Each row is followed by its class. Each block has new classes.
[  9   0   2  10  15  -6  -1 -38 -21  21   8  12  -7  -2  -8  -4  -1   4
   8   4  -6   5   0   6 -23 -20 -12   7   3  -3   9]
tovop
[  6  18   9  14   4  -7  -2   5 -24  20  -7  16  -9  19  27   1  -2  -6
  -8   5   6  17   7  13  -4 -14 -17  11   7  -2 -14]
Giko
[  3  -2  -5   9   8   8   1   1 -16   3 -13  11   2  21   1   2  -8 -23
 -10  -2   3   4   3  10   9 -16 -27  -4 -12   4 -23]
Giko
[  7   3   1  11  -1  11  -3  15 -13  18   9   7  -6   2  -7 -12  -4  33
  12  19 -13  -1   2  -1   1  -1 -23 -11   9   3 -11]
Giko
[ 11   0  12  10   7  -1  -4  12 -22  26   5  20  -6  10   4   3   7 -22
  10   8   8  15  -6   5   2 -19 -30  27  -3   3   5]
Giko
[  5   0  -1  11   4   6   1  -7 -10  -3   6  -3 -11   1  11   0   2  -2
   9   5  -9  -4   0  -3  -1  -4 -28 -15  -9  -4   7]
tovop
[  6   9   6   9  10 -10  -8   6 -11  24   4  16  -6  -7 -12  -7   9  15
  12   4   1  13   7   7  -5  -9   6  52   7  -2   9]
Giko
[  5   9   5   2   4  -6  -3   3 -11 -13 -11   2  -7   6  12   5  -6   9
 -12  -6   0   2   7   5  -5   8  13  -7   6  -2  -7]
Giko
[  6   5   1   1   4   4  -7 -12   8 -24   4  -1  -6 -12  -2   1   4  26
   0  -5   1   9  -4   1 -11   2  28  24  10   3  24]
zil
[-19  -4  -3  12   4  -2   9 -10   9  -8   6  -6   0  -8 -14  -6  -4  19
   4  12  -7   2   4  -1  13  10  -4  19   1  -2   7]
Giko
[ -3  -2   1   4  11   5  -2  11 -12   7   9   3   3  -5  -5  -9   1   8
  11   5  -2   4   0   2  -8  -5  -6  10   4   9   9]
Giko
[ 3 -7  1 -3  4 -2 -2  0 -2  5  4  4 -3 -4  4  5  6 -9  6 -3 -3  3  5  4
  1 -2  7 30 -5  0  4]
tovop
[  0  -4  -4   5   1  -5   2   4 -15  12  -4  -5 -11  -9 -16  -9   5  14
   4  18 -15   7  -4  -3 -19 -19 -21 -15  -9   4  -4]
tovop
[  0  -4   2   2   1   0   7   3  -6  -2   8   7  -1  -6  -8  -6  -3   3
  11   6  -7   5  -4   0   5  -5 -17   4   0  -2   3]
tovop
[  5  -8  -4   2   2   0   0   0   0   5  17   7  -6  -7 -12  -5   3  -1
  19  15 -10   3  -4  -4   8  -8 -26  -3  -8   0  15]
tovop
[ -5   3   5  16  -4  -2  -3   4  -9  13   2  11   0   4  -3  -7  -6  21
   9   9 -18   6   0   1 -10  -7   1  -1  -2   4 -13]
Giko
[  4  -4  -3  39   4   4   1   6 -16   8   3  -7   2 -10 -15 -12   1  13
   5  16 -12   3 -14  -5 -10 -17 -21 -19  -6   2  11]
tovop
[-21  -4   6  -2  -7  -2  -1   6  17  16   8  17   1   4  -4   6  -2  13
   5   7  -5   1   4  -7  22   2  -5   9  13   0 -14]
Giko
[  7 -13  -3   3   6   1   6   5 -11  -6   5 -17   5 -18 -19 -10   3  14
   3  13 -16  -4  -2   5 -13  -3  -8   5 -14   4  27]
zil
[ -3 -15  -2   7   3   1 -14   6   2   0   4   8 -15   1  -5  -5   0  -6
   5   2  -9   3   3  -2  16  -5 -17   1  -2   3 -14]
tovop
[  6  -3  -2   3  -3  -6   1  -1 -10   7   4  -2  -6  -9  -9  -5   3  12
  20   5  -6   1   1  -4 -12 -17  -5  12  -6   2  -5]
zil
[  0   3   7   1  -9   1  -3  10   6   7  -3   2  -1 -13   1 -11  11  18
  14  10  -1   0  -1  -3  -5  -5  10   6   7 -13   0]
Giko
[  9   1  -4  -1   3   3   9   3  -3   3   2  12  -6   9  -3   2   0 -11
  13  18  -5   8  -3  -6  20 -15 -36  -1  -4  18 -14]
tovop
[  6  17   1   8  -8  11  -5  -6  16 -14   8  -1   0   0  -3   4   2   2
   6   6  -5   0   7  -4  17   6 -10 -28   0   0   8]
Giko
[  8  -1  -1   6  -4   2  -3   1  -7  15   4  -1  -1   0   2   6   5  -3
  11   0  -7   5   4   6   5 -11 -21 -12  -5  -5   1]
tovop
[  4   0  -3   1 -34   1  -3  -2   2   0   8   2  -2   3  -2   0   1 -10
   3   7   1   6  -3  -1   8  -7 -22  -7  -7   3  -7]
tovop
[ 12 -17  -6  25   3   2  -4  -3 -36   5  12   6  -3 -19 -31 -19  11  13
  20  12 -30   9  -8  -6 -31 -26 -24  -1 -22 -11  28]
zil
[  6  -6  -6   8  11  -8   3   6 -18   4  -4  12  -6   2  -8  -2  -2   3
 -10   0   2   5   4   8  -5  -2 -14  16  -8  -4   0]
zil
[  3   8   4   6  -3   3  -1   0  -1  10   7   8   3  -1  -4  -6   2  10
  16  13  -9 -16   2  -1  -1 -14 -25 -32   0   5 -15]
tovop
[ -5  -1   2  -8 -10  -2   3  -2 -10   9   9 -11  -3   3  -2   2   5  -5
  13  -1  -9  -1 -10 -23  -8 -16 -16 -23   3   4  -1]
zil
[-13   1   0   5   8  -1  -4   4 -31  26  -5   7  -4  12   9   2   5 -25
  -6   8   8   7   2  11  -1 -27 -24  13 -11   0 -26]
Giko
[  1  13   3   2   1   1   2   2 -20  13   2   1  -3   7   5   4   4 -14
  10   7   4   3   1   6 -13 -21 -19   9  -7  13  -3]
tovop
[  5  -5  -1   9  -2   1  12   4  -5  17  19  -4  16  -7 -11  -4   6  -1
  17  18 -10   9  -4  -2   0 -19 -41   8  18  11   4]
tovop
[  8   3   5   7  12  -4   2   2 -22   7  -6  20  -3 -11 -15 -11   8   5
   0   3  -3  12 -12   0 -14 -13  -7  29 -10  -3  22]
zil
[ -6  -3   5   1  -3  -1   3   9  -5  10 -13   4  -3  11   6  -2  -7  -4
 -10  -2   4  -7  10   7   0  20   1  -3  -2   0 -24]
Giko
[ 12  -1   1   1 -10   3   9   3 -12  17   8  -5  -3   0  -8  -6   1   2
  10   8  -1  -1  -2   3  -5 -15 -13 -10  -6   4  -7]
tovop
[  0  -1  -4   2  -2   2   3   1   6   1   0   0 -14  -6 -12  -8  -3   5
   7   8  -8  -3  -4   3   3  -6 -14 -20  -5  -5  -7]
tovop
[  6  -1  -3   2  -4   5   4   8 -11  15   4   7   4  -5   6  -5   2   0
  20  11   2  18   0 -11  -5 -21 -20  25   0   2   5]
zil
[  6   2   1   8   5   0  -3   8  -9   8   1  -4   1   5  -5  -7  -2  -4
  -8   5  -6   1  -3   5  -7 -13 -31 -16 -11  -2  -7]
zil
[  0  -5  -8   2   3   1   1  -1   2  10   3   3  -1   0 -12  -8  -2  -2
   8  14 -13  -3  -6  -6  10  -7 -31  -5  -5   5  -6]
tovop
[  6  12  17   9   3   5   2   8  -4   7   4   9 -16  -1   6 -19  -8  40
   9   5  -8  10  -7   0 -21  -9  12 -12  14  -2  -4]
Giko
[  7   2   0   0  -4   2  -3 -10  -3  -5  11  -4   1  -7 -11   4   6  -5
  14   2   2  -1 -13 -11   5 -66 -12   3   2  -2  22]
zil
[ 12   5   1   2  -4   1   3   0 -20   9   3 -13  -3  -2   4   3   0  -6
  11  11  -9  -3  -1  -3 -23 -22 -16 -22  -3  16   8]
tovop
[ -5   1   1  -9  -6   2  -5   4  -6  22   0 -10  -4  16  14  11   1 -24
  -5   0  11  -5  -2   0   8  -9 -23   4  10  -1 -34]
Giko
[ 11  -7  -3   6  -7  -1   8  -1 -15   0  10   1   1  -5 -11 -15   0   5
  17   9  -4   1  -4  -4 -24 -19 -20   2 -16   6  14]
tovop
[  3  18   4  19  16  -3   0   9 -13   9  -2  17  -9   0  -5  -7  -3  21
   4  -5   1  16   3   0 -10  10  18  39  17   3   7]
Giko
[ 11  10  -1   0   6   5  -3   0 -22  16   6  10  -7   5   6  -1   1   8
   8  -2  10  19   2   1  -4 -11 -20  20  -6   2  -3]
Giko
[  9  -4  -9  14   5  -3  -1   3 -22  -8  -7   2  -9  -8 -11 -11  -2  14
  -5   5  -5   9  -1   3 -12   1 -10 -13  -6  -3   5]
Giko
[  7  11   6  -8  -5  -2 -19  -1   2  22   8  15  -7  12  -1   4   0  12
  12   8   0  12   1   0  19  -4  -8   7  14  -3 -10]
Giko
[-3  1 -4  3  1 -5  3  3  0  0  4 12 -6  6  4  5 -4 15 10  6 -3  7  5 -1
  2 -2  4 19  6 -1 17]
Giko
[ -5 -12  15  -1  15 -13   3  16 -24  33 -19   3   0   2  -7   1  -5   6
  -6  -4  17   7  -4  17 -49 -19  18  42  -2   3  -4]
zil
[  4 -16  -1  13   2  -7   0  12 -41  29  -7  -4  -4  11   3  -3  -2 -10
   1   5   5   6  -7  12 -14 -23 -23  -6   0   4 -13]
Giko
[  3 -11 -11   2   7  -8   5   1  -9  11  -3   6   2   3 -18 -12   1 -12
   0  30   1  10   0   3   4 -14 -34  15  -9   1 -11]
Giko
[ -5  -6   8  -4   4  -6  -4   4  -1   2  -3   9  -7  -5   8 -12  -6  21
  -4   3  -2   4   5 -12 -12   0  10 -10  10  -1 -13]
Giko
[-18   5  16   2   6 -14  -1  11   0  23  -8  11   3  -3   4  -1  -6   1
   3  -3   7   7   7   0 -18  -5  31  33   9   0 -10]
Giko
[ 11   7   0  13   0  -1  -2  -4 -31  19   3  -1  -8   4   9  -3   2  -5
   5   5  -4   1  -3   2 -17 -13 -24 -10  -6   2  -5]
Giko
[  8  -7   5  10   8   2   1   3 -11   5   4  10   8  -7 -15  -8  -5  16
  10   5 -23   5   1   0 -11 -25 -11  21  -2   2   9]
zil
[ -6   1   3   0  -6   0  -1  -3   8  -1  21   8  -2   5  -4  -2   1   4
  13  21  -2   2   5  -1  11  -3 -12   0  -3   5  -8]
tovop

Each row is followed by its class.
[  2   7   5  11  16  30   9   0   8 -24 -25  -2 -21  26   3   0   6  -9
  -2  -2   1 -24  12 -14  10 -14 -27 -23  13   7 -12]
Pomi
[  6  13  10  20  15  34  -5   4  12 -19  -7  -4 -21  20   9   2   6  -9
 -12 -15   1 -21  14 -14  17  -5 -27 -28   0  28  -3]
ligun
[ -6   1  -2  20   5  22   0   6   4  -8 -16  -2  -7  15  -3  -1   4   2
 -12  -5  -5 -11 -21 -12  18   5 -22 -19  -2  12 -13]
kar
[-12   5   4  23  15  25  11  15  35 -10 -27  -4 -11  17   5   8  10  15
  -6  -3 -10   7   7 -27  33  -3 -20 -16  -5   0   0]
fon
[  1 -41  10  -4  10  25  18  19  13 -16  -9  -2  -8  20   2  -4  -8 -11
  -7 -30   0  -2   9   2  27  13 -18 -26  -3   3   0]
ligun
[ 22   1 -10   6  15  10  -8  -4  28 -14 -22   7  -3  27   2  -3  10  -7
  -2  -9  -4  -6 -11  -6   1 -11 -21 -26  15  -4 -18]
lik
[ 16  28  17  60  -5  -4  10   6  38  11  -5   2 -11   2   8  -3  12   3
 -15  32  10   1   9 -37   6 -23 -10 -13   6   0  -2]
fomo
[-27   0   3   6  22  20   2  15   7 -30 -17  -1 -11   4 -13   9  12  -2
  11  10  -5  -2  -7  -9  25  13  -3 -17   4   9  -9]
ligun
[ -7  -1   1  31   0 -12  10   6  24  18 -25   1  -2  -2  -7   3  -6  -1
  -6  -1   8  11   1 -26  23  -2   8  -1  -8 -17 -14]
fon
[  4   0  11  11   8  27   3  22  11 -30 -43   4 -17   1   9  -2 -12  -3
 -34   0  16 -26  16  -1  16 -19 -21 -36  11   0 -13]
ligun
[  0  -5  -6   3   9  13  -8   2  25 -13 -31  -8 -13  14  -1  -1   0  12
  -2 -18   6  -3  -5 -13   6 -12  -9 -19  -1  -3 -10]
lik
